Below are the code and all the weights of a small trained network. Each question names an input and a class and asks about switching units off, where a switched-off unit gives its printed mean instead of its output.

import numpy as np


def w(rows, s, z=0):
    codes = np.array(rows[::2]) - 128.0
    scale = np.full(codes.shape[1], s)
    scale[-1] = z or s
    return codes * scale


def norm(h):
    return h / np.sqrt((h * h).mean(-1, keepdims=True) + 1e-5)


def f(y):
    return np.maximum(y, 0)


def log_softmax(a):
    a = a - a.max(-1, keepdims=True)
    return a - np.log(np.exp(a).sum(-1, keepdims=True))


def net(x, mask):
    res = np.array(x, float).reshape(1, 3) / 4 @ E
    u = 0
    for l in range(3):
        y = f(norm(res) @ A[l][:, :-1].T + A[l][:, -1])
        res = res + np.where(mask[u : u + 10], y, B[l][:, -1]) @ B[l][:, :-1]
        u += 10
    return log_softmax(norm(res)[-1] @ U[:, :-1].T + U[:, -1])


A, B = {}, {}
E = w([
[71,125,192,42,90,51,81],'x0',
[33,95,62,177,169,130,137],'x1',
[108,255,218,194,153,222,117],'x2',
],0.0097)
A[0] = w([
[111,107,139,114,134,47,82,112],'0.n1',
[162,40,84,83,118,120,179,186],'0.n2',
[125,162,113,124,194,188,147,145],'0.n3',
[112,146,173,132,44,92,137,156],'0.n4',
[72,151,178,119,146,81,12,7],'0.n5',
[27,115,99,129,149,151,147,163],'0.n6',
[77,160,100,150,157,140,102,25],'0.n7',
[100,51,110,63,180,86,128,158],'0.n8',
[165,144,138,137,71,114,84,156],'0.n9',
[217,84,45,103,92,99,109,3],'0.n10',
],0.011,0.0049)
B[0] = w([
[182,121,139,203,115,93,75,192],'0.n1',
[111,154,74,89,129,133,220,254],'0.n2',
[162,116,131,150,99,161,107,203],'0.n3',
[161,209,95,134,73,91,166,188],'0.n4',
[41,153,73,30,150,168,183,185],'0.n5',
[112,117,134,247,167,112,145,220],'0.n6',
[107,46,148,180,142,192,184,160],'0.n7',
[190,147,173,145,167,131,43,238],'0.n8',
[144,172,106,171,108,188,135,173],'0.n9',
[63,147,146,118,105,162,154,204],'0.n10',
],0.011,0.0085)
A[1] = w([
[105,84,157,121,125,135,171,156],'1.n1',
[9,129,185,101,165,143,119,3],'1.n2',
[101,101,103,155,172,48,55,79],'1.n3',
[199,113,123,71,55,130,139,93],'1.n4',
[26,116,65,177,233,154,159,55],'1.n5',
[59,29,62,134,130,92,110,126],'1.n6',
[115,63,157,148,150,39,45,6],'1.n7',
[84,42,119,164,125,131,36,17],'1.n8',
[124,124,142,23,157,159,173,53],'1.n9',
[70,145,168,118,134,76,52,49],'1.n10',
],0.012,0.0049)
B[1] = w([
[127,110,99,131,83,140,110,149],'1.n1',
[179,55,102,83,208,6,41,146],'1.n2',
[178,207,176,180,61,180,109,165],'1.n3',
[77,53,99,133,172,104,157,177],'1.n4',
[139,70,99,7,129,27,158,248],'1.n5',
[189,225,199,138,116,150,89,178],'1.n6',
[126,210,216,178,81,151,43,152],'1.n7',
[156,137,154,118,89,193,78,146],'1.n8',
[68,124,132,198,105,229,171,152],'1.n9',
[213,142,200,168,161,111,138,144],'1.n10',
],0.011)
A[2] = w([
[83,181,177,72,63,97,80,90],'2.n1',
[98,122,135,187,201,122,140,95],'2.n2',
[84,43,71,141,124,171,172,106],'2.n3',
[176,161,92,203,156,137,73,145],'2.n4',
[163,126,76,119,122,14,118,106],'2.n5',
[87,159,191,141,206,129,170,90],'2.n6',
[25,120,191,126,169,97,108,1],'2.n7',
[99,182,182,62,88,100,96,137],'2.n8',
[140,108,96,169,217,111,205,148],'2.n9',
[135,131,81,95,157,5,132,142],'2.n10',
],0.013,0.0078)
B[2] = w([
[60,128,96,174,151,220,178,183],'2.n1',
[99,154,4,134,101,152,179,155],'2.n2',
[74,204,165,212,94,178,138,214],'2.n3',
[141,102,207,80,126,99,63,196],'2.n4',
[127,36,89,85,199,102,123,219],'2.n5',
[96,59,80,67,83,112,176,144],'2.n6',
[179,69,238,114,218,94,60,133],'2.n7',
[75,109,35,164,138,106,193,196],'2.n8',
[77,156,80,83,112,110,143,244],'2.n9',
[235,69,202,51,200,21,39,240],'2.n10',
],0.012,0.011)
U = w([
[16,191,57,175,64,160,222,251],'0',
[156,56,95,54,175,8,124,60],'1',
[177,205,225,190,86,145,47,76],'2',
],0.016,0.0017)

Each question gives the input, the list of numbers given to net, and the class t.
The units are the neurons (one row each of A and B). Each row of codes is followed by its name. A weight is (code - 128) times the scale printed after its matrix; where a second scale follows, it is the last column's (A, B and U).
mask holds one flag per neuron, layer by layer. A switched-off neuron (its flag False) gives its mean, the last column of its row in B, instead of its output. The means were averaged over made-up inputs and are rounded, as every weight is.
A unit's drop is (log p(t) with every unit on - log p(t) with that unit switched off) / (log p(t) with every unit on - log p(t) with every unit switched off).
most important unit: the unit with the biggest drop
k most important neurons: the k neurons with the biggest drops, biggest first
top k neurons in layer l: the k neurons of layer l with the biggest drops, biggest first
drop when u is switched off: that unit's drop, to one decimal
input [2,4,-4], class 2: most important unit : 0.n8
input [-3,-8,1], class 2: 2 most important neurons : [1.n5; 0.n2]
input [1,4,7], class 1: top 2 neurons in layer 1 : [1.n5; 1.n2]
input [0,-7,-7], class 0: top 2 neurons in layer 0 : [0.n2; 0.n10]
input [-2,0,-2], class 0: top 2 neurons in layer 0 : [0.n2; 0.n6]
input [1,2,-2], class 2: 3 most important neurons : [0.n8; 0.n1; 0.n5]
input [-2,0,-1], class 0: 2 most important neurons : [0.n6; 1.n9]
input [-5,-1,-8], class 0: top 2 neurons in layer 0 : [0.n6; 0.n10]
input [-2,-5,1], class 2: top 3 neurons in layer 0 : [0.n2; 0.n9; 0.n5]
input [-7,-1,2], class 2: top 2 neurons in layer 0 : [0.n2; 0.n3]
input [7,-4,2], class 0: drop when 1.n5 is switched off : 0.4
input [-8,-2,-8], class 0: drop when 1.n9 is switched off : 0.3
input [-7,-6,2], class 2: drop when 0.n2 is switched off : 0.2
input [-4,-4,-6], class 0: drop when 1.n8 is switched off : 0.0
input [8,3,-1], class 2: most important unit : 0.n1
